Below is a small trained network, with its code and all its weights. Each question gives an input and a target symbol and asks what happens when units are switched off, that is, made to give their printed mean instead of their output.

import numpy as np


def w(rows, s, z=0):
    codes = np.array(rows[::2]) - 128.0
    scale = np.full(codes.shape[1], s)
    scale[-1] = z or s
    return codes * scale


def norm(h):
    return h / np.sqrt((h * h).mean(-1, keepdims=True) + 1e-5)


def f(y):
    return np.maximum(y, 0)


def softmax(a):
    e = np.exp(a - a.max(-1, keepdims=True))
    return e / e.sum(-1, keepdims=True)


def log_softmax(a):
    a = a - a.max(-1, keepdims=True)
    return a - np.log(np.exp(a).sum(-1, keepdims=True))


def net(x, mask):
    ids = ['ΓΣδεζηθμξπφω'.index(c) for c in x.split()]
    T = len(ids)
    res = E[ids] + P[:T]
    u = 0
    for l in range(2):
        r = norm(res)
        for j in range(2):
            rows = slice(2 * j, 2 * j + 2)
            q, k, v = (r @ M[l][rows].T for M in (Q, K, V))
            z = softmax(np.where(np.tri(T) > 0, q @ k.T / 2**0.5, -1e9)) @ v
            o = O[l][rows]
            res = res + np.where(mask[u + j], z, o[:, -1]) @ o[:, :-1]
        u += 2
        y = f(norm(res) @ A[l][:, :-1].T + A[l][:, -1])
        res = res + np.where(mask[u : u + 4], y, B[l][:, -1]) @ B[l][:, :-1]
        u += 4
    return log_softmax(norm(res)[-1] @ U[:, :-1].T + U[:, -1])


Q, K, V, O, A, B = {}, {}, {}, {}, {}, {}
E = w([
[95,28,40],'Γ',
[171,159,151],'Σ',
[106,104,232],'δ',
[125,173,72],'ε',
[137,180,139],'ζ',
[83,13,165],'η',
[252,149,13],'θ',
[50,79,177],'μ',
[81,114,145],'ξ',
[135,167,117],'π',
[103,130,223],'φ',
[85,172,171],'ω',
],0.0027)
P = w([
[253,109,178],'0',
[27,119,126],'1',
[209,166,196],'2',
[28,114,125],'3',
[199,187,197],'4',
[28,112,125],'5',
[186,200,179],'6',
[28,107,127],'7',
[180,202,174],'8',
[26,107,127],'9',
[174,215,169],'10',
[28,104,127],'11',
[171,221,167],'12',
],0.0025)
Q[0] = w([
[220,130,135],'L0H1',
[66,240,255],'L0H1',
[55,104,104],'L0H2',
[145,147,100],'L0H2',
],0.0037)
K[0] = w([
[163,127,129],'L0H1',
[96,253,163],'L0H1',
[103,125,105],'L0H2',
[149,135,120],'L0H2',
],0.005)
V[0] = w([
[177,101,101],'L0H1',
[169,204,251],'L0H1',
[180,242,169],'L0H2',
[104,202,125],'L0H2',
],0.002)
O[0] = w([
[107,142,116,74],'L0H1',
[197,138,94,253],'L0H1',
[133,252,94,129],'L0H2',
[97,217,143,118],'L0H2',
],0.0021,0.00057)
A[0] = w([
[254,174,228,252],'L0N1',
[217,146,78,121],'L0N2',
[106,87,179,126],'L0N3',
[135,188,159,246],'L0N4',
],0.0047,0.0015)
B[0] = w([
[219,11,3,254],'L0N1',
[116,19,212,165],'L0N2',
[183,186,121,165],'L0N3',
[178,52,167,207],'L0N4',
],0.0035,0.0038)
Q[1] = w([
[173,97,117],'L1H1',
[107,151,123],'L1H1',
[175,254,142],'L1H2',
[177,175,139],'L1H2',
],0.0074)
K[1] = w([
[115,238,143],'L1H1',
[123,87,118],'L1H1',
[141,199,255],'L1H2',
[121,163,197],'L1H2',
],0.0069)
V[1] = w([
[144,124,215],'L1H1',
[75,132,187],'L1H1',
[87,69,91],'L1H2',
[251,174,143],'L1H2',
],0.0031)
O[1] = w([
[191,206,104,124],'L1H1',
[97,185,145,103],'L1H1',
[200,183,150,247],'L1H2',
[81,8,168,100],'L1H2',
],0.0019,0.0014)
A[1] = w([
[103,234,185,51],'L1N1',
[31,75,180,131],'L1N2',
[167,201,215,254],'L1N3',
[252,98,69,223],'L1N4',
],0.003,0.0016)
B[1] = w([
[196,151,200,141],'L1N1',
[235,179,115,183],'L1N2',
[140,45,35,160],'L1N3',
[136,253,110,254],'L1N4',
],0.003,0.0034)
U = w([
[46,186,44,134],'Γ',
[35,109,176,253],'Σ',
[51,171,136,232],'δ',
[142,191,36,52],'ε',
[44,43,44,110],'ζ',
[110,217,221,150],'η',
[136,108,231,71],'θ',
[78,17,170,100],'μ',
[124,92,216,97],'ξ',
[124,253,100,86],'π',
[184,29,95,148],'φ',
[199,174,137,148],'ω',
],0.017,0.0043)

Each question gives the input, a string of symbols that net reads in full, and the target symbol t.
The units are the heads (2 rows each of Q, K, V and O) and the neurons (one row each of A and B). Each row of codes is followed by its name. A weight is (code - 128) times the scale printed after its matrix; where a second scale follows, it is the last column's (O, A, B and U).
mask holds one flag per unit, layer by layer, with each layer's heads first. A switched-off unit (its flag False) gives its mean, the last column of its rows in O or B, instead of its output. The means were averaged over made-up inputs and are rounded, as every weight is.
A unit's drop is (log p(t) with every unit on - log p(t) with that unit switched off) / (log p(t) with every unit on - log p(t) with every unit switched off).
The circuit of an input: a set's keep is (log p(t) with only the set's units on - log p(t) with every unit switched off) / (log p(t) with every unit on - log p(t) with every unit switched off). Starting from all 12 units, units are removed one at a time, each time the one whose removal leaves the highest keep (on an exact tie, the one counted first), for as long as the keep stays at least 0.8.
circuit, biggest first: the units of the circuit, biggest drop first
top k neurons in layer l: the k neurons of layer l with the biggest drops, biggest first
drop when u is switched off: that unit's drop, to one decimal
input δ Γ ω θ Γ φ π π Γ θ θ ε ξ, target φ: circuit, biggest first	[L0N1]
input ε ω θ Γ Γ η ω φ, target θ: circuit, biggest first	[L0N1, L1N4, L1N2]
input Γ Γ η ω δ Γ η, target ω: circuit, biggest first	[L1N4, L0N3]
input Γ ω Γ, target ω: circuit, biggest first	[L0N1, L0H1, L1N4]
input φ ζ Γ δ Γ ε ζ δ ξ Γ μ ω π, target φ: top 2 neurons in layer 0	[L0N1, L0N4]
input ω δ ζ ξ μ ε ω μ Γ ω Γ, target ω: circuit, biggest first	[L0N2, L0N1, L0N4, L1N3]
input δ ω ζ ζ, target ω: top 3 neurons in layer 1	[L1N4, L1N1, L1N3]
input Γ ξ Γ φ, target θ: circuit, biggest first	[L1N4, L0N1, L1N2]
input Σ π η ω ζ δ Γ Γ η ζ, target ω: circuit, biggest first	[L0N1, L1N4, L1N3, L1N2]
input Γ η δ Γ δ θ ε μ ω θ η ξ Γ, target ε: top 3 neurons in layer 0	[L0N4, L0N1, L0N3]
input η ξ ξ Σ Γ ζ Γ Γ ω π ξ η Γ, target π: circuit, biggest first	[L0N1, L1N4]
input η μ δ ζ Γ ξ δ μ, target Σ: top 3 neurons in layer 0	[L0N1, L0N4, L0N2]
input φ μ φ Γ μ θ η θ Σ ω ξ, target φ: top 3 neurons in layer 0	[L0N1, L0N4, L0N3]
input ξ ξ ω Γ θ π, target π: top 2 neurons in layer 0	[L0N1, L0N2]
input Γ ξ Γ Γ θ Γ Γ, target π: top neuron in layer 1	[L1N4]
input π μ ζ ε ω φ θ ω, target η: drop when L1N1 is switched off	0.1
input η Γ δ θ Σ Γ ω, target φ: drop when L0N4 is switched off	0.2
input ω π ω η ω Γ ε ε θ ε ω μ, target Σ: drop when L0N4 is switched off	0.2
input ω η ζ, target φ: drop when L1N2 is switched off	0.0
input ω Γ η ω θ π ε ξ δ, target φ: top neuron in layer 0	[L0N1]
